[ 19  21 -10  -6  11  -7  46   6 -10  -1 -16   6   6  10   6  -8   1   9
 -20  15   1  13  -6   0  19  -7  -6 -27   6  -2  33 -40 -26 -11  -7  11
  -6  -8  11  -2 -23  -1  19   8   2 -21   0  15  -4  -3  20 -15 -20  -4
   1  20   3  24  15   8   4 -12   2  -8   4 -10  -8   4 -16  21  -3 -24
   5  11   0 -16  13   3   0 -31] => <58>, <96>
[ 15  31  10  -3   5  -1  42 -22  -8   1 -28   6  13  16  -8  -4  -5   2
   4 -23 -26   5   3  14  -8   0   1   1 -10   4   2  -1  -1  19 -12  11
 -12  11  10  -5 -11  -4   5  -8  -1 -11  -1 -16 -26 -10  11 -12 -12 -16
  -4   0  11  -4   4   0 -17 -14  -5  -4  -4 -14  -4   5 -16  17   0  11
  -6   8   6  -4  -4  10   2   8] => <52>, <88>
[  0 -15   8  10 -20  -5  -8 -10 -18  10 -19  22  15  26  14  10 -10   2
   8  -4 -10  10  14   3 -20  -2  -7   8 -17  34 -10  26  -2  13 -16 -10
  -2   6   6  -3   8   5   5  26  -7 -16   5  -8  39   3   1 -11  -7  -6
 -16 -15   7  -5  -5  -4   2   8  14  -5   3  -7  -7  20  -1   6  -2  -2
   7  -2 -13  16 -18  13  13  36] => <61>, <97>
[ -6  -6   5  12  -6  -2   6 -11   2   2 -22 -16   7  11   3  -2   2  -8
  14 -21 -22  -7  19  10  -5   8  -6  26 -23   5 -24  37   1   7 -15   3
   4  15   7  -7  14  -3  -7   7  -4  -3 -11  -1   2   3  -4  10   1  -4
  -6 -19   4 -24   1  -4  -2   2  -6  -3  -4  11  17  -2  20 -14  -4  24
 -18  -6  -6  16  -9  -3  10  30] => <50>, <96>
[ 21  21  -4  -8  13 -12  42  -3  -6  -3 -22  15   2   9  -1  -5  -2  19
 -15  20 -11   8 -12  12   3  -5   4 -35  25   3  27 -30 -27  13   4  10
   0 -11   6   0 -20   4  20 -18   1 -12   9   4  -2  -3  18 -25 -25  -6
  -8  15  13  15  23   6  -1 -21  18  -3  -6 -24 -10   6 -28  22  10 -23
   6  13   6 -29   9  26  -3  -3] => <58>, <88>
[ 11  32  -1  -8  17  -6  42  -8   2  -4 -12   1   0   1  -2 -11  -4  -6
  -9  -4  -2  -4   0   2   9  -6   4  -7  -9  -9  16 -22  -9  -5   4   5
  -9   7   4  -3 -23   0   2 -10  -3   3   5   9 -21  -2  10  -6 -21  -9
   4  21  11   4  15   1   1 -16  -2  -7   6  -5  -1  -3 -10  24   1  -4
  -2  10   6 -12   1   6   0 -15] => <58>, <90>
[ 16  36  -2 -14  12   7  44 -17  -3  -6 -14   9  -7   1  -9 -12  -4   7
  -9   6   8   6  -8  -7   5  -3   7 -31   8 -13  24 -25 -12   0   2   1
  -8  -1   5   1 -27   0   2 -11   7  -6   4   4 -43 -15  15  -3 -13  -7
  10  29   5  13   5   5 -10 -17  -1  -2   3 -15 -15  -9 -18  27  -9  -9
   5  10  12 -15   1   4  -8 -30] => <58>, <88>
[  6 -11  11   1 -18   6   7 -16 -16   8 -22  32  11  27   4  11 -10   2
   3   2  -6   9  -1   0 -23  -1  -6  -6  -7  26   0  12  -5  26 -12  -7
  -4  -2   4  -1  -2  -2   6  20  -7 -19   4 -13  17 -13   4 -12  -1  -8
 -11 -10   8   3  -9  -5 -12   3   6   0 -10 -20 -20  14 -16  11  -5  -4
   8   0  -7  11 -16  16  10  18] => <61>, <97>
[ 19  15   5 -17  16   1  40   2  13  -5 -19  13  -5 -17 -10  -7  -3   8
  -7  -7  -9  -3  -2   2  14   7  -6 -14  -2  -9  11 -21 -10  -9   2  -2
  -4   6  -3   6 -21 -12  -6  -9  -7  -6  -3  16 -33  -4   4  -4 -21 -13
  -4   2  -1  -2   9  -1 -14 -14  -7   4   5  -6  -7 -13 -20   6  -4   5
  -3   3  10  -6   9   3  -8 -22] => <58>, <96>
[ 13  11  15   0 -10   7  28 -28 -28  -1 -25  25  13  19  11  -1  -9   6
  16 -20  -1   9  10  -5 -15   0   4 -15 -17  18   0  23   0  13  -7  -7
 -15   8  13   9  -5   6  -3  21   3 -31  -1 -10 -24  -9   1  -7  -8 -13
  -4  13   9   1 -15   0 -19  -3   8  -1  12 -19 -20  13 -10  31 -23   0
  17   2   2  12 -17   8   6  20] => <52>, <97>
[ 15   8  -6   0  13 -13  46  14  -9  -5 -26  -5   8   8   2 -12  13  18
  -8  13 -19   3  -7  17  12   1   1 -36  28   0  18 -16 -36   4  -6  24
   6 -15  16  10   1   8  21  -9  12 -39  -5  10  -7  -2  15 -14 -14  -3
  -2   7   2   8  23   7  -4 -16  17  -4  -8  -6   7   6 -13  20  -6  -8
   0  11  -2 -31  19  12  -1   0] => <58>, <88>
[ 13 -20  12   6 -19  -6  -1 -10 -14   9 -31  26  13  18   3   8  -8  -5
  11  -5 -10  13  14  12 -12   8  -2  -2 -11  31 -17  26  -2  11 -20  10
   2  -2   7  -7  12  -2  10  17   0 -32   2 -19  26  -2   4 -16  -4  -8
 -20 -21   1  -2   0  -2  -4   6  15  -3 -12  -6   1  18 -13  -5   2  11
   3  -6 -11   5  -7  11   8  39] => <50>, <88>
[ -1 -38   7  15 -11 -12 -12  -6  -1   3 -39  17   1  15   7   7  -1   4
  18  -1 -26   2  16  10  -1  17  -6  -1  -9  23 -27  46 -23  13  -2  -1
  17   4   4  -3  20   1   3   5 -12 -15   5   3  41   9  -7  -4 -13  -2
 -24 -26   8 -21  10  -3   4   4  20   1 -19   2  13   5   6 -16  -5  15
  -6  -6 -12   7 -20  20  11  62] => <50>, <97>
[ 10  24  -3   2  17  -5  39 -10 -14 -13 -18  -4  -6  -1  11 -19   6  12
  -5   4   4   0   8  -7  18  -2  10 -30   7 -16  19  -2 -22  -8   8   2
   2  -3  14   6 -12  14   8  -8   6 -13   3  20 -24  -4   6  10 -23   2
  10  43   8  -1  14   9   3 -16  17  -1  11  -1  -2  -8  -1  28 -18 -14
   6   8   9 -13   1   8  -2  -4] => <58>, <88>
[  9   1  15  -2  -6   7  19 -18 -17   0 -28  33   5  21   9   5 -11   8
   4  -8  -4   4   5  -9 -11  -3   2 -15 -12  14   6  14  -6  12  -4 -20
  -8   8   5   8 -12   1  -7  15  -7 -12   5  10  -1  -4  -1  -4 -16 -12
  -9   7  10  -5  -5   2 -14  -2  10   0   4 -14 -25   3 -10  21 -16  -3
  11   1   2  11 -18  17   8  16] => <52>, <97>
[ 20  38  -4   1   5  -9  47 -26 -34  -4 -11  -2  13  20  16 -13  -9   8
 -10   4   7  11   3   1  -8 -14  10 -22  -1   7  24 -11  -7   5  -2   8
 -17  -5  20  -6 -21  19  17   3  13 -18   7 -11 -13  -6  22 -14 -18  -6
   7  45  18  22   3   7   7 -12  14 -12  27 -18 -10  17 -10  50  -7 -21
  14  15   9 -16  -4  11  10  -8] => <52>, <88>
